Below are the code and all the weights of a small trained network. Each question names an input and a target symbol and asks about switching units off, where a switched-off unit gives its printed mean instead of its output.

import numpy as np


def w(rows, s, z=0):
    codes = np.array(rows[::2]) - 128.0
    scale = np.full(codes.shape[1], s)
    scale[-1] = z or s
    return codes * scale


def norm(h):
    return h / np.sqrt((h * h).mean(-1, keepdims=True) + 1e-5)


def f(y):
    return np.maximum(y, 0)


def softmax(a):
    e = np.exp(a - a.max(-1, keepdims=True))
    return e / e.sum(-1, keepdims=True)


def log_softmax(a):
    a = a - a.max(-1, keepdims=True)
    return a - np.log(np.exp(a).sum(-1, keepdims=True))


def net(x, mask):
    ids = ['αβδεζθλπτψω'.index(c) for c in x.split()]
    T = len(ids)
    res = E[ids] + P[:T]
    u = 0
    for l in range(2):
        r = norm(res)
        for j in range(3):
            rows = slice(2 * j, 2 * j + 2)
            q, k, v = (r @ M[l][rows].T for M in (Q, K, V))
            z = softmax(np.where(np.tri(T) > 0, q @ k.T / 2**0.5, -1e9)) @ v
            o = O[l][rows]
            res = res + np.where(mask[u + j], z, o[:, -1]) @ o[:, :-1]
        u += 3
        y = f(norm(res) @ A[l][:, :-1].T + A[l][:, -1])
        res = res + np.where(mask[u : u + 16], y, B[l][:, -1]) @ B[l][:, :-1]
        u += 16
    return log_softmax(norm(res)[-1] @ U[:, :-1].T + U[:, -1])


Q, K, V, O, A, B = {}, {}, {}, {}, {}, {}
E = w([
[74,178,201,171,82],'α',
[172,116,228,42,220],'β',
[44,140,163,182,91],'δ',
[150,144,251,79,120],'ε',
[53,126,17,108,171],'ζ',
[150,61,142,122,134],'θ',
[118,61,170,143,156],'λ',
[88,97,205,164,71],'π',
[86,120,34,104,182],'τ',
[57,228,115,94,71],'ψ',
[96,132,47,85,166],'ω',
],0.016)
P = w([
[254,84,116,132,151],'0',
[70,60,113,160,131],'1',
[77,77,142,161,153],'2',
[80,95,163,164,168],'3',
[153,152,140,96,103],'4',
[138,146,136,97,109],'5',
[122,146,131,102,114],'6',
[105,135,146,113,128],'7',
[114,140,144,114,129],'8',
[118,141,145,118,128],'9',
[117,148,138,118,128],'10',
[116,129,140,107,146],'11',
[115,126,139,107,143],'12',
[111,135,141,114,143],'13',
],0.0099)
Q[0] = w([
[120,35,113,121,2],'L0H0',
[104,113,78,5,125],'L0H0',
[89,144,54,185,105],'L0H1',
[134,192,101,64,166],'L0H1',
[215,108,103,98,57],'L0H2',
[139,112,123,26,109],'L0H2',
],0.008)
K[0] = w([
[126,47,82,143,132],'L0H0',
[24,120,159,54,160],'L0H0',
[255,87,84,189,124],'L0H1',
[41,124,133,125,159],'L0H1',
[105,51,44,124,145],'L0H2',
[105,162,104,128,190],'L0H2',
],0.0073)
V[0] = w([
[124,72,100,147,173],'L0H0',
[237,137,79,1,48],'L0H0',
[183,211,186,123,64],'L0H1',
[208,125,54,191,148],'L0H1',
[64,84,105,51,96],'L0H2',
[178,119,158,215,162],'L0H2',
],0.0061)
O[0] = w([
[166,140,162,210,253,168],'L0H0',
[143,187,150,139,122,18],'L0H0',
[200,142,189,127,176,3],'L0H1',
[190,164,223,100,120,68],'L0H1',
[91,180,201,160,184,199],'L0H2',
[183,148,154,117,48,82],'L0H2',
],0.0061,0.0034)
A[0] = w([
[142,111,187,197,125,206],'L0N0',
[98,125,179,67,115,131],'L0N1',
[91,114,111,166,119,103],'L0N2',
[144,48,171,149,65,173],'L0N3',
[100,106,142,132,140,110],'L0N4',
[86,82,111,160,101,209],'L0N5',
[152,105,77,124,73,2],'L0N6',
[110,84,98,92,112,158],'L0N7',
[109,108,108,133,131,79],'L0N8',
[164,165,183,17,146,177],'L0N9',
[142,78,131,100,169,217],'L0N10',
[114,152,117,114,116,97],'L0N11',
[107,82,116,168,199,110],'L0N12',
[91,139,92,3,101,155],'L0N13',
[120,130,187,107,135,148],'L0N14',
[108,151,148,138,69,142],'L0N15',
],0.012,0.0027)
B[0] = w([
[77,160,118,98,128,203],'L0N0',
[114,60,65,174,206,189],'L0N1',
[178,125,111,94,132,208],'L0N2',
[105,194,116,105,194,196],'L0N3',
[191,153,122,166,109,184],'L0N4',
[145,126,196,109,112,254],'L0N5',
[93,130,143,129,102,130],'L0N6',
[45,128,180,92,175,198],'L0N7',
[142,198,168,86,187,170],'L0N8',
[75,189,31,105,115,180],'L0N9',
[43,131,138,169,72,206],'L0N10',
[110,121,109,162,151,155],'L0N11',
[148,154,182,157,71,237],'L0N12',
[99,124,2,161,158,253],'L0N13',
[142,94,48,116,164,180],'L0N14',
[159,58,223,147,144,187],'L0N15',
],0.0061,0.007)
Q[1] = w([
[106,194,247,169,161],'L1H0',
[77,57,182,212,168],'L1H0',
[149,149,193,226,128],'L1H1',
[166,166,53,168,155],'L1H1',
[95,195,49,58,91],'L1H2',
[213,218,58,61,122],'L1H2',
],0.012)
K[1] = w([
[187,145,132,163,76],'L1H0',
[202,134,136,113,128],'L1H0',
[171,135,176,91,90],'L1H1',
[67,60,134,169,163],'L1H1',
[93,122,119,163,91],'L1H2',
[5,32,135,146,109],'L1H2',
],0.017)
V[1] = w([
[206,207,198,66,185],'L1H0',
[223,144,40,87,171],'L1H0',
[144,116,45,158,57],'L1H1',
[126,115,65,123,170],'L1H1',
[145,215,41,133,76],'L1H2',
[68,194,156,67,1],'L1H2',
],0.0088)
O[1] = w([
[195,167,16,135,88,66],'L1H0',
[98,130,76,88,133,65],'L1H0',
[159,162,119,143,149,43],'L1H1',
[140,104,137,191,156,254],'L1H1',
[173,184,141,109,122,164],'L1H2',
[120,102,196,1,70,104],'L1H2',
],0.012,0.0036)
A[1] = w([
[116,78,116,128,27,99],'L1N0',
[170,204,69,174,152,220],'L1N1',
[79,123,126,137,143,129],'L1N2',
[74,127,147,142,213,161],'L1N3',
[79,118,24,247,169,189],'L1N4',
[110,106,61,162,145,143],'L1N5',
[87,190,149,147,73,254],'L1N6',
[182,133,169,223,161,32],'L1N7',
[147,101,188,191,103,71],'L1N8',
[152,171,88,80,151,167],'L1N9',
[92,92,113,138,135,38],'L1N10',
[132,127,168,158,129,75],'L1N11',
[115,126,111,92,198,188],'L1N12',
[120,60,71,131,138,117],'L1N13',
[78,82,111,161,112,29],'L1N14',
[162,211,143,154,185,76],'L1N15',
],0.012,0.0032)
B[1] = w([
[23,107,133,150,200,146],'L1N0',
[16,90,157,180,56,162],'L1N1',
[131,106,64,77,90,183],'L1N2',
[139,154,70,166,108,235],'L1N3',
[209,119,208,24,171,250],'L1N4',
[148,131,196,71,174,177],'L1N5',
[180,84,61,154,198,170],'L1N6',
[124,111,65,213,27,149],'L1N7',
[142,196,200,64,83,144],'L1N8',
[219,107,211,200,127,142],'L1N9',
[163,118,130,168,166,158],'L1N10',
[175,172,125,33,103,139],'L1N11',
[106,158,110,163,62,184],'L1N12',
[153,146,86,213,16,160],'L1N13',
[137,83,65,123,177,165],'L1N14',
[42,124,104,2,155,150],'L1N15',
],0.0071,0.015)
U = w([
[189,137,90,27,81,189],'α',
[234,29,150,60,163,95],'β',
[86,53,198,53,87,99],'δ',
[161,136,37,168,75,182],'ε',
[127,168,167,232,138,254],'ζ',
[234,154,42,121,149,135],'θ',
[204,33,113,214,161,103],'λ',
[84,16,77,186,82,97],'π',
[117,137,179,172,255,88],'τ',
[136,207,185,31,185,108],'ψ',
[40,238,66,117,104,74],'ω',
],0.012,0.0056)

Each question gives the input, a string of symbols that net reads in full, and the target symbol t.
The units are the heads (2 rows each of Q, K, V and O) and the neurons (one row each of A and B). Each row of codes is followed by its name. A weight is (code - 128) times the scale printed after its matrix; where a second scale follows, it is the last column's (O, A, B and U).
mask holds one flag per unit, layer by layer, with each layer's heads first. A switched-off unit (its flag False) gives its mean, the last column of its rows in O or B, instead of its output. The means were averaged over made-up inputs and are rounded, as every weight is.
A unit's drop is (log p(t) with every unit on - log p(t) with that unit switched off) / (log p(t) with every unit on - log p(t) with every unit switched off).
The circuit of an input: a set's keep is (log p(t) with only the set's units on - log p(t) with every unit switched off) / (log p(t) with every unit on - log p(t) with every unit switched off). Starting from the 12 units with the biggest drops (on a tie, the unit counted first), units are removed one at a time, each time the one whose removal leaves the highest keep (on an exact tie, the one counted first), for as long as the keep stays at least 0.8.
units of the circuit, in order: the units of the circuit, biggest drop first
most important unit: the unit with the biggest drop
k most important neurons: the k neurons with the biggest drops, biggest first
top k neurons in layer l: the k neurons of layer l with the biggest drops, biggest first
heads that matter: for each layer, one digit per head in row order, 1 if its drop is at least 0.15 and else 0, layers parted by /
input π ζ ζ τ ω, target τ: most important unit -> L1H0
input π ζ λ ψ ζ ψ ζ δ ε α, target π: heads that matter -> 011 / 110
input ζ θ ψ ψ δ ε π, target ζ: 2 most important neurons -> L1N7, L0N1
input ε ε π β δ ζ ω δ δ π δ ψ α, target ε: heads that matter -> 111 / 101
input ω ζ δ ζ ζ β ω δ δ β θ θ, target ω: heads that matter -> 110 / 001
input τ ζ λ β ζ ζ δ ζ λ, target τ: top 2 neurons in layer 0 -> L0N5, L0N0
input π β ε, target β: 2 most important neurons -> L0N3, L1N4
input ω ζ ζ δ, target ω: 3 most important neurons -> L1N15, L0N9, L0N10
input α ζ ε β, target δ: units of the circuit, in order -> L0H2, L1H2, L0N10, L1N4
input τ δ α δ ω θ ζ τ β θ ζ ψ δ, target τ: units of the circuit, in order -> L1H2, L1N4
input δ β β ω ω θ δ, target δ: 2 most important neurons -> L0N3, L0N0
input ε π ψ β β ζ ψ α ω ω λ, target ε: 2 most important neurons -> L0N13, L1N4
input ζ ε δ θ ω ω δ ζ ψ ζ θ, target ζ: top 2 neurons in layer 1 -> L1N4, L1N7
input ε δ α ζ ζ π λ θ, target ε: heads that matter -> 111 / 101
input ζ ω ψ, target τ: heads that matter -> 000 / 000
input ω ζ δ π δ ζ π ω ζ ω ψ ζ, target τ: units of the circuit, in order -> L1H0
input θ ψ α ω ψ λ, target θ: 2 most important neurons -> L0N3, L1N4
input θ ω ω δ, target θ: units of the circuit, in order -> L1H0, L0N3, L0H1, L1N4
input ψ ω ω π ω θ ζ ζ δ π λ, target ψ: heads that matter -> 000 / 001
input ε δ ε δ δ δ, target ε: most important neuron -> L1N4
input π τ τ ζ, target β: heads that matter -> 110 / 100
input β ω θ δ, target β: heads that matter -> 001 / 100
input ζ δ δ β δ δ τ δ π ψ π β λ, target ζ: heads that matter -> 000 / 101
input ε ψ ζ ζ ω ψ ω ψ ω δ δ, target ε: 2 most important neurons -> L0N13, L1N4
